Each row has a name. Each question is about the rows just above it.

[146 123 133 130 131 126 134 126 126 122 133 160 126 130 133  98 140 123
 151 134 135 199 130 120 133 117 134 125 126 118 100 130 103 131 194 134
  98 126] = Telom
[110 124 135  93 132 128  78 119 129  93 123 103 107 130 125 132 134 133
 131 126 126 180 132 111 122 102 106 128 102 125 112 133 130 145 110 129
 141 133] = lipi
[ 80 133 131 126 131 130 140 143 140 173 129 121 184 130 127 129 125 140
 164 130 131 138 126 117 140 120 252 131 140 127 131 102 127 120 124 120
 107 126] = sol
[126 126 133 145 139 127 113 123 123 144 132 152 120 127 136 119 139 135
 151 137 136 171 131 125 131 121 160 126 134  92 111 127 128 135 151 130
 102 131] = nebul
[124 123 134  87 116 126 113 127 132  94 127 110 100 132 123 134 131 135
 138 126 126 197 130 107 126 103 118 128 103 155 103 129 130 137 154 129
 124 133] = boli
[126 126 125 179 131 135 127 129 135 124 123 124 159 135 127 126 132 129
 124 133 126 141 127 121 127 129 129 128 132 142 123 128 127 128 134 126
 137 129] = kol
The row with [126 126 125 179 131 135 127 129 135 124 123 124 159 135 127 126 132 129
 124 133 126 141 127 121 127 129 129 128 132 142 123 128 127 128 134 126
 137 129] is  kol
Count of [126] in Telom:  6
How many times does sol hold [130]?  3
Move every entry of [100] by -1 step of 1.  [99]
[146 123 133 130 131 126 134 126 126 122 133 160 126 130 133  98 140 123
 151 134 135 199 130 120 133 117 134 125 126 118 100 130 103 131 194 134
  98 126] is in which row?  Telom
[120] with -1 step of 1 on every entry:  [119]
Count of [140] in sol:  5

[128 110 141 158 160 120 142 145 162 159 124]  Refe
[141 132 152 164 143  78 176 155 152 159 155]  danov
[141  79  70 135 164 159 106 130 145 104 140]  luf
[179 127  94 194  79 119 161  98  90  83 142]  zinip
[141 118  70 135  70  72  70 115 103 175  73]  kalo
Move every entry of [164 159 106] by +1 step of 1.  [165 160 107]
The one value in Refe and zinip:  [142]
Count of [73] in kalo:  1
Shift each entry of [70 72] by +1 times 1:  [71 73]
Shift each entry of [158 160 120] by +1 times 1:  [159 161 121]
Shift each entry of [141  79] by -1 times 1:  [140  78]
The one value in zinip and luf:  [79]

[ 87  89 138 137] = Zele
[49 89 38 43] = tef
[42 42 42 42] = tivu
[ 42  89  32 137] = soti
[ 41 128  48  48] = mipa
[ 65  89  27 127] = Giz
[ 50  77  45 151] = givo
[127  89  42  51] = pevav
[124  93  41 122] = kagun
[ 65  74  32 137] = viki
[129  52  52 129] = bepon
Times [52] occurs in bepon:  2
Count of [42] in tivu:  4
Shared by kagun and mipa:  [41]
Times [48] occurs in mipa:  2
The one value in tivu and soti:  [42]
Times [89] occurs in tef:  1

[162 116  72 192 103  98 170 106]  pef
[128  85  94 160 196  92 120  79]  Mobi
[108 123  95 123  60 102 151 102]  tigog
[108  88  95 123  60 164 151 124]  nuku
[128  85  94 103 196 115 120  79]  kera
How many times does tigog hold [102]?  2
Which value is in both pef and kera?  [103]

[156 102  47 129 189 150  46 130  82 140 122 142 184  29 154 142  93  93
  83] -> sek
[156 102  89 129 189  28 159  83 153 140 122 142 184  94 154 142  93 168
 148] -> zura
[206 127 137  47  47 164  47 109  83  83 150  20 135 163  83  28  62  93
 206] -> nol
Which row holds [156 102  47 129 189 150  46 130  82 140 122 142 184  29 154 142  93  93
  83]?  sek
Times [47] occurs in nol:  3
[156 102  89 129 189  28 159  83 153 140 122 142 184  94 154 142  93 168
 148] is in which row?  zura
Shift each entry of [142] by +1 times 1:  [143]
[206 127 137  47  47 164  47 109  83  83 150  20 135 163  83  28  62  93
 206] is in which row?  nol

[199 145  78  51 140]  deza
[145 138 108 190 116]  zufal
[123 127 128 108 136]  nep
[220 219 128 220 220]  zeko
[133 129 138 140 124]  bog
[149 127 177 179 102]  futot
[167 136 137 120 154]  doz
[117 133 137 217  95]  Dito
[138 138 141 141 141]  tegig
Shared by Dito and doz:  [137]
Shift each entry of [138] by +1 times 1:  [139]
[138 138] with +1 step of 1 on every entry:  [139 139]
How many times does zeko hold [220]?  3
[141 141] with +1 step of 1 on every entry:  [142 142]
Shift each entry of [177] by -1 times 1:  [176]
How many times does tegig hold [141]?  3

[ 81  12 104 170 102 118 170 157 122 207 115  73  99 105 145 110 123 169
  77 131 109 144 166 140  98 118] = Zupuz
[136 116 127 143 155 121 123 104 111 136 134  97 122 129 162 121 148 117
 124 157 110 116 119 133 128 122] = fep
[120  94 141 141  12 125 132 103 128 151 150 122 116 124 151 143 122 121
 125 166 115 124 135 131 150 118] = Beve
[101  38 120 165 143 149 162 131 129 200 132  77  86 117 165 123 109 162
  90 157 125 145 150 148 104 126] = nesa
Times [122] occurs in fep:  2
Whose row is [136 116 127 143 155 121 123 104 111 136 134  97 122 129 162 121 148 117
 124 157 110 116 119 133 128 122]?  fep

[ 77 164 106  93 186  96  94 164 125 162 116 135 123 194 112 107 119 155
  98 110 153  95 115 135 123 164 119 116 136 153 128 142 114 153 140 135] = vonez
[ 77 164 166  93 186  96  94 133 125 162 116 135 123 163 112 107 119 155
  98 110 153  95 115 135  94 164 119 116 107 204 128 142 136 153 140  99] = kekuz
[189 156 161 141 121 164 152 155  63  88 199  98 107  84 190 210 136  32
 100  76 138 113 107 159 120  57 209  93 120 194  87 112 169 127 169 129] = tuti
Count of [115] in kekuz:  1
Times [164] occurs in vonez:  3
Whose row is [ 77 164 106  93 186  96  94 164 125 162 116 135 123 194 112 107 119 155
  98 110 153  95 115 135 123 164 119 116 136 153 128 142 114 153 140 135]?  vonez

[116 127 159  14 164 180 111 117 104 133] : Midev
[143 138 159  18 173 143 107 111 143 143] : keva
[147 127 127 118 127 118 118 105 118 104] : dupi
Which row holds [116 127 159  14 164 180 111 117 104 133]?  Midev
How many times does keva hold [144]?  0
Count of [118] in dupi:  4
[127] with -1 step of 1 on every entry:  [126]

[200  33  83 169  47  57 192 180 242  46   6 169  90 193  56 171  57 232
 213 147  19 176 110 217  16  36  96 233  78  69  93  72 192  29 107 177
 244 224  41  44 187] = dizek
[120 181 136 226 173  79  29 158 128 167 162 163 140 142 127 154 101 136
 124 239  53  24 140  85 103 103  71  73  55 117 157 119  52 108 207 123
 139 149 146  52 223] = valo
[ 90 100 165 113  98 183 194  50  40  91 118  92 160  50 196  65 183  93
  66  91 187 207 170 118  55  72 218 185 222 173  76 174 187 185 111  51
  66  91  55 197 106] = fud
[ 93  30  93 169  93 142 105  79 149  98 101 127 220  53 189  74 145  93
  39 227 100 121 210  44  28  30 146 126  93 210  59 188 156 149 155  32
 114 142  16  71 241] = biv
Count of [93] in biv:  5
How many times does biv hold [39]?  1
Shift each entry of [ 50 196  65 183] by +1 times 1:  [ 51 197  66 184]

[148 113 154 140 200  79 107 130 117 123] -> vizar
[148 113 154 139 113  79 107 130 117 123] -> bemu
[200  95 231 188 233 155 104 106  98 212] -> kup
[143 112 153 141 113  79 105 135 114 120] -> zige
[155 108 154 136 133 100 120 137  86 139] -> tozi
[143 112 153 141 113  79 105 135 114 140] -> bim
[200  95 231 188 233  96 120 106  98 212] -> zado
[154 139] with +1 step of 1 on every entry:  [155 140]
Which value is in both tozi and kup?  [155]
Shared by kup and vizar:  [200]

[ 85 183  85 183 171] = vebob
[135 115 127 138 117] = Nur
[186 213 171 192 184] = rov
[117 170 124 116 179] = ravo
[116 110 157  91 165] = lis
[ 59 107 212  42 141] = Luk
[212 117 107 203  54] = puped
[166 223 191 127  36] = guge
Times [171] occurs in vebob:  1
Times [213] occurs in rov:  1
[170 124 116] with -1 step of 1 on every entry:  [169 123 115]
Shared by lis and ravo:  [116]
The one value in Nur and puped:  [117]
Shared by rov and vebob:  [171]
Times [191] occurs in guge:  1

[120 141 119 182 200 200 145] -> roni
[ 70  30  30 187 158 219 204] -> bif
[ 70  75  30 187 158 195 145] -> seli
Shared by seli and roni:  [145]
Whose row is [ 70  30  30 187 158 219 204]?  bif
[119] with -1 step of 1 on every entry:  [118]
Count of [120] in roni:  1

